Here is a tiny trained network, its code and every weight. The questions are about switching its units off for an input and a class, where a switched-off unit gives its printed mean instead of its output.

import numpy as np


def w(rows, s, z=0):
    codes = np.array(rows[::2]) - 128.0
    scale = np.full(codes.shape[1], s)
    scale[-1] = z or s
    return codes * scale


def norm(h):
    return h / np.sqrt((h * h).mean(-1, keepdims=True) + 1e-5)


def f(y):
    return y / 2 * (1 + np.tanh(0.7978845608 * (y + 0.044715 * y**3)))


def log_softmax(a):
    a = a - a.max(-1, keepdims=True)
    return a - np.log(np.exp(a).sum(-1, keepdims=True))


def net(x, mask):
    res = np.array(x, float).reshape(1, 5) / 4 @ E
    u = 0
    for l in range(2):
        y = f(norm(res) @ A[l][:, :-1].T + A[l][:, -1])
        res = res + np.where(mask[u : u + 12], y, B[l][:, -1]) @ B[l][:, :-1]
        u += 12
    return log_softmax(norm(res)[-1] @ U[:, :-1].T + U[:, -1])


A, B = {}, {}
E = w([
[128,126,126,124,124,121],'x0',
[90,131,3,117,186,136],'x1',
[190,154,131,77,220,87],'x2',
[88,131,140,185,154,77],'x3',
[131,125,125,129,127,126],'x4',
],0.0063)
A[0] = w([
[226,159,195,34,79,174,60],'L0N1',
[124,113,40,52,133,215,29],'L0N2',
[129,151,243,148,30,122,118],'L0N3',
[132,137,237,153,54,147,127],'L0N4',
[239,166,253,97,154,55,84],'L0N5',
[136,153,181,112,40,133,46],'L0N6',
[174,244,113,37,222,85,42],'L0N7',
[131,73,109,82,51,213,113],'L0N8',
[178,133,124,52,93,223,253],'L0N9',
[188,110,233,138,150,79,91],'L0N10',
[125,170,187,167,171,84,70],'L0N11',
[116,104,149,114,52,186,21],'L0N12',
],0.0062,0.0043)
B[0] = w([
[65,26,179,119,156,179,195],'L0N1',
[159,213,126,112,76,110,169],'L0N2',
[218,115,64,146,200,110,247],'L0N3',
[196,94,77,132,201,112,233],'L0N4',
[2,161,204,106,48,151,253],'L0N5',
[150,105,66,105,154,131,153],'L0N6',
[208,60,127,142,134,124,214],'L0N7',
[132,207,90,100,122,102,180],'L0N8',
[112,90,127,71,120,201,248],'L0N9',
[116,188,143,126,59,92,201],'L0N10',
[172,162,96,126,119,78,144],'L0N11',
[164,187,75,85,170,106,140],'L0N12',
],0.0072,0.005)
A[1] = w([
[118,117,108,254,142,44,202],'L1N1',
[31,183,126,190,128,100,53],'L1N2',
[9,77,148,166,137,150,30],'L1N3',
[143,58,67,88,155,201,98],'L1N4',
[145,105,116,241,199,52,3],'L1N5',
[54,235,113,99,4,135,14],'L1N6',
[132,122,155,186,185,22,151],'L1N7',
[208,70,128,137,109,142,135],'L1N8',
[38,175,188,214,173,37,114],'L1N9',
[19,162,137,192,14,148,21],'L1N10',
[159,132,77,160,174,50,206],'L1N11',
[5,205,78,138,59,144,53],'L1N12',
],0.0093,0.0053)
B[1] = w([
[97,89,205,103,152,117,252],'L1N1',
[217,124,157,45,120,133,161],'L1N2',
[213,80,178,33,71,184,154],'L1N3',
[184,161,95,190,138,59,236],'L1N4',
[4,89,98,200,167,138,196],'L1N5',
[36,152,109,232,127,120,192],'L1N6',
[69,135,96,202,122,112,223],'L1N7',
[126,170,72,99,146,125,201],'L1N8',
[234,189,71,112,102,116,211],'L1N9',
[197,110,113,123,198,83,185],'L1N10',
[95,105,194,89,100,182,254],'L1N11',
[98,144,157,93,65,183,200],'L1N12',
],0.011,0.0059)
U = w([
[249,132,16,124,199,118,214],'0',
[150,26,230,19,62,228,170],'1',
[24,29,160,233,233,103,177],'2',
[199,238,194,206,50,15,2],'3',
[42,223,44,192,10,225,20],'4',
],0.016,0.0065)

Each question gives the input, the list of numbers given to net, and the class t.
The units are the neurons (one row each of A and B). Each row of codes is followed by its name. A weight is (code - 128) times the scale printed after its matrix; where a second scale follows, it is the last column's (A, B and U).
mask holds one flag per neuron, layer by layer. A switched-off neuron (its flag False) gives its mean, the last column of its row in B, instead of its output. The means were averaged over made-up inputs and are rounded, as every weight is.
A unit's drop is (log p(t) with every unit on - log p(t) with that unit switched off) / (log p(t) with every unit on - log p(t) with every unit switched off).
most important unit: the unit with the biggest drop
top k neurons: the k neurons with the biggest drops, biggest first
top k neurons in layer l: the k neurons of layer l with the biggest drops, biggest first
drop of u: that unit's drop, to one decimal
input [2,5,8,1,2], class 2: top neuron -> L0N9
input [5,7,0,4,7], class 1: top 4 neurons -> L0N3; L0N4; L0N7; L1N11
input [-6,7,0,-4,-5], class 4: top 2 neurons in layer 0 -> L0N2; L0N3
input [-8,5,0,-7,3], class 4: top 3 neurons -> L0N2; L0N3; L0N4
input [5,6,4,1,4], class 2: top 2 neurons -> L0N9; L1N9
input [-3,-2,3,1,7], class 3: top 2 neurons in layer 1 -> L1N6; L1N10
input [-6,2,7,2,-6], class 2: top 2 neurons -> L0N7; L0N9
input [4,0,8,-8,-6], class 1: top 3 neurons -> L0N3; L0N5; L0N4
input [-6,-5,-4,1,-1], class 2: top 3 neurons in layer 1 -> L1N9; L1N11; L1N5
input [-2,7,-4,1,1], class 1: top 2 neurons in layer 1 -> L1N12; L1N2
input [-5,0,-8,3,4], class 2: top 2 neurons -> L0N5; L0N10
input [3,-1,6,0,-2], class 1: top 2 neurons -> L0N5; L1N4
input [0,-3,7,1,5], class 3: top 3 neurons -> L0N10; L1N11; L0N9
input [4,5,-2,1,2], class 1: most important unit -> L0N9
input [-5,8,0,-6,5], class 4: top 2 neurons in layer 1 -> L1N10; L1N9
input [6,1,-6,3,7], class 1: top 2 neurons in layer 0 -> L0N7; L0N3
input [1,-8,-1,-2,-8], class 0: top 2 neurons -> L0N3; L0N4
input [4,2,0,6,-2], class 1: top 3 neurons in layer 0 -> L0N3; L0N4; L0N7
input [-2,-8,-2,-8,-6], class 0: drop of L0N3 -> 0.1
input [7,0,-3,-3,-4], class 0: top neuron -> L0N5
input [1,7,-1,3,3], class 1: drop of L0N4 -> 0.2
